Below is a small trained network, with its code and all its weights. Each question gives an input and a class and asks what happens when units are switched off, that is, made to give their printed mean instead of their output.

import numpy as np


def w(rows, s, z=0):
    codes = np.array(rows[::2]) - 128.0
    scale = np.full(codes.shape[1], s)
    scale[-1] = z or s
    return codes * scale


def norm(h):
    return h / np.sqrt((h * h).mean(-1, keepdims=True) + 1e-5)


def f(y):
    return np.maximum(y, 0)


def log_softmax(a):
    a = a - a.max(-1, keepdims=True)
    return a - np.log(np.exp(a).sum(-1, keepdims=True))


def net(x, mask):
    res = np.array(x, float).reshape(1, 3) / 4 @ E
    u = 0
    for l in range(4):
        y = f(norm(res) @ A[l][:, :-1].T + A[l][:, -1])
        res = res + np.where(mask[u : u + 4], y, B[l][:, -1]) @ B[l][:, :-1]
        u += 4
    return log_softmax(norm(res)[-1] @ U[:, :-1].T + U[:, -1])


A, B = {}, {}
E = w([
[101,188,73,131,197,148,144,223,185],'x0',
[236,56,16,104,214,245,196,78,102],'x1',
[52,140,134,3,123,113,195,42,103],'x2',
],0.0054)
A[0] = w([
[146,77,18,156,144,147,124,133,83,252],'0.n1',
[168,235,135,205,22,104,182,141,142,81],'0.n2',
[172,86,113,161,94,123,116,136,253,228],'0.n3',
[109,125,136,68,141,106,141,116,136,246],'0.n4',
],0.004,0.0028)
B[0] = w([
[102,190,121,115,76,13,54,176,104,254],'0.n1',
[158,85,73,91,101,77,91,129,136,181],'0.n2',
[148,2,247,18,149,206,223,88,194,224],'0.n3',
[179,73,135,138,46,146,124,148,227,211],'0.n4',
],0.006,0.0041)
A[1] = w([
[217,161,55,131,177,220,166,121,48,20],'1.n1',
[216,118,140,74,75,47,180,153,184,226],'1.n2',
[61,230,117,184,255,200,153,159,175,1],'1.n3',
[186,159,115,88,186,198,164,74,131,225],'1.n4',
],0.004,0.0018)
B[1] = w([
[76,112,64,147,131,99,82,114,2,168],'1.n1',
[43,153,95,170,50,199,128,169,114,255],'1.n2',
[135,115,98,167,94,37,181,133,190,150],'1.n3',
[76,152,194,79,156,69,82,189,113,180],'1.n4',
],0.0081,0.0056)
A[2] = w([
[227,99,156,255,158,172,71,153,130,32],'2.n1',
[188,123,77,131,154,142,107,87,66,11],'2.n2',
[135,99,143,129,64,127,95,104,100,124],'2.n3',
[216,132,200,187,106,110,134,2,39,6],'2.n4',
],0.0066,0.0016)
B[2] = w([
[160,111,216,2,81,150,124,24,224,216],'2.n1',
[54,143,111,198,132,180,66,122,89,165],'2.n2',
[144,189,76,146,191,161,149,204,129,254],'2.n3',
[156,129,80,163,188,18,203,172,213,187],'2.n4',
],0.0097,0.0047)
A[3] = w([
[70,132,143,35,133,167,219,39,126,1],'3.n1',
[165,87,57,110,173,153,99,101,74,170],'3.n2',
[103,177,200,163,132,71,85,139,168,108],'3.n3',
[146,178,70,131,142,72,255,174,182,170],'3.n4',
],0.0088,0.0018)
B[3] = w([
[242,78,224,77,56,162,20,160,207,174],'3.n1',
[93,211,153,193,60,2,76,121,107,173],'3.n2',
[149,132,76,113,164,99,106,76,34,210],'3.n3',
[204,76,149,186,205,136,195,77,136,255],'3.n4',
],0.0084)
U = w([
[69,225,111,154,58,41,48,139,41,195],'0',
[195,90,198,52,47,170,82,126,242,179],'1',
[184,99,107,202,197,84,241,112,165,204],'2',
[82,147,75,193,69,251,197,188,128,114],'3',
[73,87,114,66,161,152,138,104,105,13],'4',
[99,145,106,104,141,182,135,86,120,43],'5',
[84,134,145,94,171,201,127,81,93,1],'6',
],0.012,0.005)

Each question gives the input, the list of numbers given to net, and the class t.
The units are the neurons (one row each of A and B). Each row of codes is followed by its name. A weight is (code - 128) times the scale printed after its matrix; where a second scale follows, it is the last column's (A, B and U).
mask holds one flag per neuron, layer by layer. A switched-off neuron (its flag False) gives its mean, the last column of its row in B, instead of its output. The means were averaged over made-up inputs and are rounded, as every weight is.
A unit's drop is (log p(t) with every unit on - log p(t) with that unit switched off) / (log p(t) with every unit on - log p(t) with every unit switched off).
The circuit of an input: a set's keep is (log p(t) with only the set's units on - log p(t) with every unit switched off) / (log p(t) with every unit on - log p(t) with every unit switched off). Starting from the 12 units with the biggest drops (on a tie, the unit counted first), units are removed one at a time, each time the one whose removal leaves the highest keep (on an exact tie, the one counted first), for as long as the keep stays at least 0.8.
circuit, biggest first: the units of the circuit, biggest drop first
unit that matters most: the unit with the biggest drop
k most important neurons: the k neurons with the biggest drops, biggest first
k most important neurons of layer l: the k neurons of layer l with the biggest drops, biggest first
input [5,7,8], class 1: 2 most important neurons : 3.n1, 2.n3
input [-8,-6,-3], class 2: 3 most important neurons : 2.n4, 0.n1, 2.n3
input [-1,-6,8], class 1: circuit, biggest first : 3.n1
input [-4,-2,-3], class 2: 3 most important neurons : 2.n3, 0.n4, 1.n4
input [3,8,7], class 0: circuit, biggest first : 1.n1, 3.n2
input [3,2,1], class 3: 2 most important neurons of layer 2 : 2.n1, 2.n4
input [8,-6,2], class 2: 2 most important neurons : 0.n1, 3.n4
input [5,-2,5], class 1: 2 most important neurons : 2.n3, 2.n4
input [1,7,-7], class 0: 2 most important neurons : 1.n1, 0.n4
input [0,-3,2], class 3: 3 most important neurons : 2.n4, 0.n1, 2.n1
input [1,-2,-1], class 3: 4 most important neurons : 2.n1, 2.n4, 1.n2, 3.n1
input [2,-3,-2], class 3: 2 most important neurons of layer 0 : 0.n1, 0.n2
input [-2,0,0], class 3: 2 most important neurons : 2.n4, 1.n2
input [-3,3,1], class 3: unit that matters most : 0.n1
input [-3,2,3], class 3: 3 most important neurons of layer 2 : 2.n1, 2.n4, 2.n3
input [7,7,4], class 0: 3 most important neurons : 1.n1, 3.n2, 2.n4
input [6,6,-6], class 0: 2 most important neurons : 1.n1, 0.n4
input [-2,3,3], class 3: 3 most important neurons of layer 0 : 0.n3, 0.n4, 0.n1
input [-2,-6,8], class 1: 2 most important neurons of layer 3 : 3.n1, 3.n2
input [-1,7,-8], class 1: unit that matters most : 2.n1
input [4,2,4], class 1: 3 most important neurons of layer 2 : 2.n3, 2.n4, 2.n2
